[ 86  85 -18 -27   2 -39 -51 -43 -38 -41 -52 -37 -73 -49] : K989
[ 47 -28  -4 -33 -48 -66   5  -5 -20 -44 -18 -14 -62  -9] : K516
[ 86  85  77  52   4  34  39 -48  77 -62 -14 -44 -18  22] : K543
q: [ 86  85  77  52   4  34  39 -48  77 -62 -14 -44 -18  22] : K543
next: [-41 -52 -37 -73] : [-49]
next: [-44 -18 -14 -62] : [-9]
next: [ -5 -20 -44 -18] : [-14]
next: [-43 -38 -41 -52 -37 -73] : [-49]
next: [ 34  39 -48] : [77]

[ 82 -29  47  18] : K123
[ 73 -85 -62  20] : K316
[ 82 -29 -29 -64] : K117
next: [-29  47] : [18]
next: [-29 -29] : [-64]
q: [ 82 -29  47  18] : K123
next: [ 73 -85] : [-62]

[-11   8   0   6  20]  K741
[-13  53  55  19  22]  K316
[61 47 26  2 23]  K117
[87 27  0 14 14]  K543
[-92  39  51  39  34]  K312
[-37  77  60  79  70]  K516
[ 61  47  26 -60 -76]  K123
[ 61 -96 -90 -84 -89]  K432
[61 29 26  2 23]  K330
[ 69  26 -60  47 -28]  K989
[-47  79  76  85  61]  K674
q: [61 47 26  2 23] : K117
next: [ 47  26 -60] : [-76]
next: [ 61 -96] : [-90]
next: [60 79] : [70]
next: [ 69  26 -60] : [47]

[  9   3   0  -5   3 -13 -17  -9]  K123
[ -1 -64  28  17  21 -11   2 -12]  K989
[  1   5  -9  28  37 -23  -3  -3]  K741
[ 11 -51   3  14   8  40 -44 -76]  K674
[ 20  -7   2  -8  -3 -18  -2 -17]  K330
[-26  -4  -1  -6   0  15  16  12]  K516
[ 21  -2 -64  28  17 -42 -28 -24]  K432
[-23   5  59 -17  20  -2   6   6]  K117
next: [ 0 -5  3] : [-13]
next: [20 -2] : [6]
next: [3 0] : [-5]
next: [ -2 -64  28  17] : [-42]

[ -4  -1 -48  -8  88] : K312
[  5  -6  -5   6 -34] : K330
[-15 -25  26   7 -35] : K117
[-10  -4  26   7  -1] : K989
[ -6  -4 -25   3  34] : K316
next: [ -4 -25] : [3]
next: [ -1 -48] : [-8]
q: [-10  -4  26   7  -1] : K989
next: [-15 -25  26] : [7]
next: [ -4  -1 -48] : [-8]
next: [-10  -4  26] : [7]

[ 3 27  3 -2  8] = K123
[ -8  63 -14   7  19] = K543
[11 63 -3 -5 19] = K674
[  2 -19 -13 -11  -6] = K200
[ -8  76 -15  -1  23] = K312
[-8 63 -6  2 13] = K117
[ 27   3   1 -10  -7] = K516
[ -8  63 -14   7  -5] = K741
q: [ -8  63 -14   7  19] : K543
next: [ 3 27] : [3]
q: [ -8  63 -14   7  -5] : K741
next: [11 63] : [-3]

[  8   8  13 -11 -13 -11 -75  27  29 -77] = K516
[-15   0  48 -33  26 -21 -81   8  14 -64] = K200
[ 50 -33  26 -21 -81 -30 -45   3   7 -62] = K123
next: [-15   0] : [48]
next: [  8  13 -11 -13 -11 -75  27  29] : [-77]
next: [ 48 -33  26 -21 -81] : [8]

[-46  20  17 -37  -3  30  67   5   1   0  37  12   3  -4   2 -20 -12 -16] -> K543
[-45  13   6 -46 -12   6  -6  72  22  65 -22 -26 -31   4 -28   8  -3  19] -> K516
[ -2  25 -11   7 -22  13  -3 -13 -27  18 -34  15 -13 -20  12 -47  13  36] -> K989
[ 45  16 -26  24 -12  14 -16 -19 -16   4 -33  50  22  15  -1 -38   2 -17] -> K741
[ 14 -13 -12  28   3 -44  48 -48   0  22 -64 -16  -1  16 -11 -70  80 -12] -> K330
[  3  26 -11  11 -22  19  -4 -15 -29  19 -47 -13 -20  15 -34  12  10  31] -> K432
[  1 -29  29  -7 -19 -19 -21   7  -4 -24 -10   4 -43   9  17 -15  33   5] -> K200
[ 51   1 -29  29  -7 -19 -19 -21  10  -4 -24  49  12  31  -1 -24   6 -36] -> K312
[  4   1  25 -51  33 -16 -32  76  -8  43 -17  13 -20  37   0  18  52  15] -> K117
[-21   8  -4  10 -19 -34  -3 -13   5  16 -21  -4 -45 -14  19 -32  29  35] -> K123
next: [-34  15 -13 -20  12 -47] : [13]
next: [  1 -29  29  -7 -19 -19 -21  10  -4 -24] : [49]

[ 76 -86  -7 -61 -24  62  74 -37  35 -20   4  -1  21   7  20 -56  22  -9
   8 -93   9 -32   8 -64 -23  -9  54  26 -11  22] = K674
[-57  -1  32  48  26 -63 -59  -4  -1 -76 -18 -82 -56 -11  -2  24  60  55
  37   3  26  92 -39  22  82   8  39  90  10  41] = K543
[-31  -5 -44 -38  -8   9  56   0  37 -20 -18  -1  21   7  20 -56  22  -9
   8 -93   9 -32   8 -64 -23  -9  54  26 -11  22] = K316
[ 35 -24  62  74 -37 -86  -7  76 -61 -16 -21 -32  -1  21   8  -9   9   8
   7 -56  22 -93  20  -6   6   6 -53 -21   7 -19] = K432
next: [ 35 -24  62  74 -37 -86  -7  76 -61] : [-16]
q: [-31  -5 -44 -38  -8   9  56   0  37 -20 -18  -1  21   7  20 -56  22  -9
   8 -93   9 -32   8 -64 -23  -9  54  26 -11  22] : K316
next: [-56 -11  -2  24  60  55  37] : [3]

[ 78 -18 -52  15  16] = K312
[ 78 -18   6  29  11] = K117
[  6  41 -17 -57 -42] = K989
[ 78 -18 -52  15  40] = K741
next: [ 78 -18   6] : [29]
q: [ 78 -18 -52  15  16] : K312
next: [ 41 -17] : [-57]
next: [-18   6  29] : [11]

[ 28  44 -22 -20 -16  46 -27   4]  K432
[ 39  47 -61 -65   2  66 -49  58]  K123
[ 47 -61  39 -65  10   2 -66 -43]  K543
[ 55 -51  20  -7  29 -26 -24  44]  K117
[ 47 -61  39 -65 -14   2 -66 -43]  K330
q: [ 39  47 -61 -65   2  66 -49  58] : K123
q: [ 47 -61  39 -65  10   2 -66 -43] : K543

[ -5   2   2   6   4  -1  -5 -12   1   2   0  -3   0   2  -4]  K316
[ 24   3 -45  30   1  15  33   1 -23  -4 -10   0  -2  11   2]  K989
[-18  -1   3  13  -7  -5   1  -4   1  31  34   3  18 -15  20]  K516
[  7  -1   6   3   5   9  -1   3   3  -2 -11  -2   1  -4 -16]  K200
[-38  15  17 -30  23   3 -45  30 -23  21  10 -15  -4  -7  -4]  K741
[-10   2 -30   7  -2 -13 -14  -1 -17   2   7 -20  -5 -26  14]  K674
[ 33  31 -56 -27 -40  15  17   9  13 -90 -37  37  24  31 -10]  K117
[  6  29 -49 -30  23   3 -45  30 -23 -62 -69 -51 -57 -44 -30]  K123
[  7   5 -20   3   5  23  22  -3 -20 -22 -16 -14  -4  10  10]  K312
next: [-40  15  17] : [9]
q: [-38  15  17 -30  23   3 -45  30 -23  21  10 -15  -4  -7  -4] : K741
next: [-16 -14] : [-4]
next: [-45  30   1  15] : [33]
next: [-30  23   3 -45  30 -23 -62 -69] : [-51]

[61 39 25 31 21 40]  K741
[95 26 25 31 21 44]  K330
[95 26 25 31 21 52]  K200
[25 62 31 20 16 54]  K123
[39 25 61 31 20 52]  K117
[95 26 25 31 27 44]  K989
next: [61 39 25 31] : [21]
q: [95 26 25 31 21 52] : K200
next: [25 62 31 20] : [16]
q: [95 26 25 31 21 44] : K330
next: [25 61 31 20] : [52]

[  2 -47 -46   2  50  44  -6 -50 -43  10  52  39 -14  11 -52 -37  16] = K674
[ -90  -99  -76  -30   25   72   99   93   56    4  -49  -90 -100    2
  -78  -33   23] = K200
[-38   7  51  76  74  44  -3 -46 -73 -75 -47  -3  42  11  73  75  51] = K312
[ 80 -15 -77  23  74 -33 -69  42  65 -50 -58  57  52  12 -63 -44  69] = K432
[-47   2 -12 -34 -44 -39  11  52 -52  39 -43 -14  10 -50  -6 -39 -45] = K123
next: [  2 -47] : [-46]
next: [ -6 -50 -43  10  52  39 -14  11 -52] : [-37]
next: [ 44  -3 -46 -73 -75 -47  -3] : [42]
next: [-44 -39  11  52 -52  39 -43 -14  10 -50  -6] : [-39]
next: [  4 -49] : [-90]
next: [ 76  74  44  -3 -46 -73 -75 -47  -3  42  11  73] : [75]
next: [42 11] : [73]

[ 47 -39  79   0  -8] = K123
[ 49 -71 -21  23  26] = K117
[ 49 -21 -71   1  13] = K316
[  1 -13  65  15  11] = K200
[-16  -8  55  11  11] = K330
[-32 -15  54   9   7] = K543
[  9 -20  15  65  22] = K312
next: [-21 -71] : [1]
next: [65 15] : [11]
next: [ 49 -21 -71] : [1]

[ 45  -3 -27  71] -> K123
[ 10  -3 -49  19] -> K330
[ -4  -2  10 -35] -> K543
[ -3  45 -30  12] -> K316
[ 21 -50  29  23] -> K516
[ 23  60 -14 -40] -> K200
[ 26  10  26 -29] -> K117
next: [10 -3] : [-49]
next: [-3 45] : [-30]

